z533: [123 150 135 140 136 129 120 137 131 148 150 111 106 144  74  74  73 150]
z520: [213 160  49 131  96  64  81 152 158  57 142  71 123 184  51  52  48 156]
z328: [122  81 131 184  96 213  71 142 156 158 160  49  52 152  48  51  64  57]
z911: [123 150 135 140 136 129 120 137 131 148 150 111 110 144 145 132 148 122]
z397: [122 139 159 143 150 155 150 138 136 160 143 150 138 133 161 158 162 134]
perm: [ 48  49  51  52  57  64  71  81  96 123 131 142 152 156 158 160 184 213]
z520
perm: [150  73  74  74 144 106 111 150 148 131 137 120 129 136 140 135 150 123]
z533
perm: [139 150 150 158 122 143 134 143 138 159 136 155 133 160 138 161 150 162]
z397
perm: [ 57  64  51  48 152  52  49 160 158 156 142  71 213  96 184 131  81 122]
z328
perm: [ 48 156 213 160  49 131  96  64  81 152 158  57 142  71 123 184  51  52]
z520
perm: [ 48  49  51  52  57  64  71  81  96 122 131 142 152 156 158 160 184 213]
z328

z592: [151 130 179 126 121 128 110 105  79 121 165 151 174 132 200  63 139 115
 116 139 128 114 156  66 128 103 128 116 116  96]
z250: [128 101 145 128 125 142 128 124  50 151 161 128 128 132 172  82 112 162
 130 112 175 132  65 163 128 139  94 128 168 139]
z348: [121 104 164 128 132 136  89 118  44 149 164 121 136 132 191  64 122 147
 121 122 166 128 186  78  88 128 157 121  97 108]
z326: [ 92 177 118 152 115 141 136 104 118 144 152 130 187 128 128  94 225  97
 144 128 126 128  99 118 128 128  89 130  95 132]
z550: [128 139 200 116 132  63 128 103 174 179 139 152 105 116 114 116  66 151
 128  79 121  96 156 130 128 115 110 126 121 165]
z537: [149 132 166 122 186 121  97  64 136 122 132 128  88 121 163 191 121 128
 147  89 164  78 128 121 136  44 108 118 104 157]
z275: [152 128 104 136 118 115 176 130 225  94  95 152 141 132 128 128 144  92
 128 144 128 126 187  97  99 118 128 130  89 118]
perm: [ 63  66  79  96 103 105 110 114 115 116 116 116 121 121 126 128 128 128
 128 130 132 139 139 151 151 156 165 174 179 200]
z592
perm: [ 89  92  94  95  97  99 104 115 118 118 118 126 128 128 128 128 128 128
 130 130 132 136 141 144 144 152 152 176 187 225]
z275
perm: [108  97 121 157 128  88  78 186 128 166 122 121 147 122  64 191 132 136
 121 164 149  44 118  89 136 132 128 164 104 121]
z348
perm: [ 99 118 128 130  89 118 152 128 104 136 118 115 176 130 225  94  95 152
 141 132 128 128 144  92 128 144 128 126 187  97]
z275
perm: [ 63  66  79  96 103 105 110 114 115 116 116 116 121 121 126 128 128 128
 128 130 132 139 139 151 152 156 165 174 179 200]
z550
perm: [ 63 151 132 179 116  79  66 110 128 103 139 115 165 105 130 128 116 151
 139 174 156  96 126 114 128 121 128 121 116 200]
z592

z826: [122 193 137 143  41 170 112  99  89 189 119 149 179 173 178 155]
z506: [ 91 143 140 224 160 117 103  80 192 166 175  56 140 150 127 122]
z502: [ 91 143 140 224 160 117 103  80 192 166 175  56 140 150 138 122]
z783: [122  80 192  55 160 150  91 166 103 140 143 127 175 140 224 117]
perm: [ 41  89  99 112 119 122 137 143 149 155 170 173 178 179 189 193]
z826
perm: [140 122 224 127 103 143 175  91 166 117 192  55 150 140  80 160]
z783
perm: [224 160 117 103  80 192 166 175  56 140 150 138 122  91 143 140]
z502
perm: [122 138 150 140  56 175 166 192  80 103 117 160 224 140 143  91]
z502
perm: [143 192 127 103  80  56  91 175 140 117 140 224 150 166 160 122]
z506

z704: [ 93 211 124  98 111  94  84 170 163 147 156 170]
z165: [127 141 127  98 123 106 155 117 150 121  84 111]
z179: [160  70 132 127 140 142 169  78  98 104  84  72]
z151: [ 93 117 127 127 140 130 141 117 111 147 156 170]
z395: [ 94 129 142 127 141 117 131 130 134 126 111 132]
z350: [140  93 170 111 129 141 127 127 117 117 156 147]
z513: [193 141 129 113 123 118 155 117 137  95  37  53]
z384: [129  95 123 137  37  53 112 193 141 118 117 155]
z859: [143  94 129 141 134 142 141 117 111 121 132 111]
z817: [177 164 128 127 117 118 112 144 150 112  84  92]
z573: [127  94 129 141 134 142 141 117 111 130 132 131]
z230: [127  94 128 141 134 142 126 117 111 130 132 131]
perm: [ 93 111 117 117 127 127 129 140 141 147 156 170]
z350
perm: [156 170  93 117 127 127 140 130 141 117 111 147]
z151
perm: [117 155 141  95 193  37 137  53 118 113 129 123]
z513
perm: [ 53 193 141 129 113 123 118 155 117 137  95  37]
z513
perm: [ 84  98 106 111 117 121 123 127 127 141 150 155]
z165
perm: [ 94 111 117 126 127 128 130 131 132 134 141 142]
z230

z833: [109 109 173 150  85 101 166 134 153  96  91]
z613: [149 150 125 121 157 135 131 145 148 141 163]
z770: [106 125 136 126 103 146 117 126 121 146 105]
z46: [117  96 209 164 176 127 119 139 128  69 138]
z602: [ 96 176 140 128 119 209  69 163 116 138 127]
z38: [143 152  95 113 146 125 104 139 141 153 128]
z938: [134 166  85  91 153 101 108  96 173 150 109]
z869: [128 127 117 163  69 138 176 209  96 139 119]
z448: [ 95 111 166 161 103 110 184 145 140  90  84]
z708: [ 69 127 163 209 117 138 128  96 176 119 140]
z336: [ 95 124 161 178 137 113 164 142  91 102 134]
perm: [139 117 128 119 176  96 138 209 164 127  69]
z46
perm: [119 139  96 209 176 138  69 163 117 127 128]
z869
perm: [ 91 109 109 173 150  85 101 166 134 153  96]
z833
perm: [ 69 127 119 209 138 128 139 117 163 176  96]
z869
perm: [128 153 141 139 104 125 146 113  95 152 143]
z38
perm: [ 84  90 140 145 184 110 103 161 166 111  95]
z448
perm: [140  69 127 163 209 117 138 128  96 176 119]
z708

z718: [115 153 165  95 162 150]
z54: [ 95 115 150 162 166 153]
z888: [150 162 115  95 152 166]
z497: [162 166 150 115 151  95]
perm: [162 115  95 152 166 150]
z888
perm: [ 95 151 115 150 166 162]
z497
perm: [166 152  95 115 162 150]
z888
perm: [ 95 115 150 153 162 166]
z54

z423: [109 120 125 125 133 141 115 128 107 143 158 118 127 125]
z720: [218 196 119 119  92  82 223 129 136 120  87 133 138 175]
z727: [ 57  60 156 156 182 187  61 164  74 181 189  82 106  64]
z466: [119  87 120 196 136  92 218 119 223  81 138 133 129 175]
z3: [109 125 158 120 141 115 128 125 133 143 125 118 108 127]
perm: [175 218 196 119 119  92  82 223 129 136 120  87 133 138]
z720
perm: [136 223 218 196 119 129 133  92  87  82 119 138 120 175]
z720
perm: [ 57  60  61  64  74  82 106 156 156 164 181 182 187 189]
z727
perm: [ 64 106  82 189 181  74 164  61 187 182 156 156  60  57]
z727
perm: [108 109 115 118 120 125 125 125 127 128 133 141 143 158]
z3
perm: [125 127 118 158 143 107 128 115 141 133 125 125 120 109]
z423

z433: [ 94 132 107 105 103  43  97 115  89 128 165 148 120 169]
z219: [209 133 129 112 119  70 141 171 123 161 144 132  91 142]
z331: [148  97 107  43 132  89  94 166 128 120 115 169 103 105]
z201: [115 148  89 128 165 105 103 169 120 107  97  94 131  43]
perm: [ 97 120 165 132 128 105 169  89  43  94 148 107 103 115]
z433
perm: [166  43 169 132 128 148  89  94 105  97 107 103 120 115]
z331
perm: [142 209 133 129 112 119  70 141 171 123 161 144 132  91]
z219
perm: [165  43  89 105 120 169 132 115 128  97  94 103 148 107]
z433

z19: [121 143 108 140]
z450: [147 140 137 130]
z561: [147 140 129 137]
z237: [185 207 147 151]
z827: [143 141 121 108]
z535: [108 121 140 144]
z292: [129 136 140 147]
perm: [136 140 129 147]
z292
perm: [151 185 207 147]
z237
perm: [144 108 121 140]
z535
perm: [129 137 140 147]
z561
perm: [207 147 151 185]
z237
perm: [143 108 140 121]
z19
perm: [129 137 147 140]
z561

z356: [109 149 109 117 214 144 153 116  85  75 103 120 137 141 155 118 121 135
 146 144 116 136 148 180 116 139 156 157 102 132  93 108 109 148 144 100
 117 135 170 121 114 104 108]
z172: [127 138 102 148  96 119 110 135 123 129 137 133 123 121 110 136 140 139
 137 116 115 128 135 134 119 133 123 134 136 133  75 151 141 137 116 106
 128 109 114 123 123 126 134]
z181: [115 100 180 117 148 170 149 109 155 109 104 146 136 157 148  85  93 139
 120 137 135 118 153 135 117 103 144 121 102 116 214 108 116  75 121 144
 109 156 132 108 141 114 144]
perm: [135 123 127 137 126 123 135 115 110 123 138  75 116 151 134 133 129 116
 114 141 137 110 121 133 137 140 109 148 134 139 128 106 136 133  96 102
 128 134 119 123 119 123 136]
z172
perm: [126 134 127 138 102 148  96 119 110 135 123 129 137 133 123 121 110 136
 140 139 137 116 115 128 135 134 119 133 123 134 136 133  75 151 141 137
 116 106 128 109 114 123 123]
z172
perm: [144 114 141 108 132 156 109 144 121  75 116 108 214 116 102 121 144 103
 117 135 153 118 135 137 120 139  93  85 148 157 136 146 104 109 155 109
 149 170 148 117 180 100 115]
z181
perm: [214  85 144 120 109 104 102 136 135 137 132 115 141 148  93 144 116 156
 108 109 139  75 153 117 121 180 103 100 117 170 116 114 157 135 121 108
 109 146 118 149 144 155 148]
z181

z844: [172 139 151 108 135 133 156 142 124 165]
z105: [133 124 156 165 143 108 135 151 172 139]
z953: [143  35 102 175 125 149 191 116  87 139]
z403: [155  56 188  70  71 130 122 108 180 139]
perm: [108 124 133 135 139 143 151 156 165 172]
z105
perm: [165 172 139 151 108 135 133 156 142 124]
z844

z812: [119 102 125  95 116 142 123 122 102]
z115: [120  87 151 136 140 146  53 123 159]
z186: [125  98 138 130 161 123 104 111 149]
z578: [154 134 131 143 143 121 151 117  79]
z699: [115 131 111 117 124 149 116 127 105]
z431: [126 125 136 108 117 111 134 123 142]
z216: [149 111 125 138 123 130 161  99 104]
z169: [143 131 117 121 143 134 155 151  79]
z635: [139 156 118 144  93 120 124 130 156]
z485: [102 122 123 119 117 142  95 125 102]
z738: [124  88 108 127  86 105 138 129 167]
perm: [151  79 143 131 117 121 143 134 155]
z169
perm: [102 119 102 125  95 116 142 123 122]
z812
perm: [151 123  53 140 146 159 136  87 120]
z115
perm: [105 111 115 116 117 124 127 131 149]
z699
perm: [ 98 104 111 123 125 130 138 149 161]
z186

z631: [130 199 162 149]
z698: [104  49 113 101]
z404: [149 162 130 200]
z21: [176 146 133 104]
z434: [113 118 122 150]
z383: [ 49 104 101 114]
z258: [200 148 162 130]
perm: [150 122 118 113]
z434
perm: [114  49 104 101]
z383
perm: [130 149 162 199]
z631
perm: [130 162 148 200]
z258
perm: [ 49 114 101 104]
z383
perm: [162 130 200 149]
z404

z596: [115  88 155  58  35]
z114: [139 193  80 151 165]
z755: [116  58 155  35  88]
z235: [139 151 193 164  81]
z623: [115  35 155  58  89]
perm: [ 89 115  35 155  58]
z623
perm: [ 35  58 155  88 115]
z596
perm: [ 88  35 155  58 116]
z755
perm: [151  81 193 139 164]
z235
perm: [ 88  35  58 116 155]
z755
perm: [155 115  88  35  58]
z596

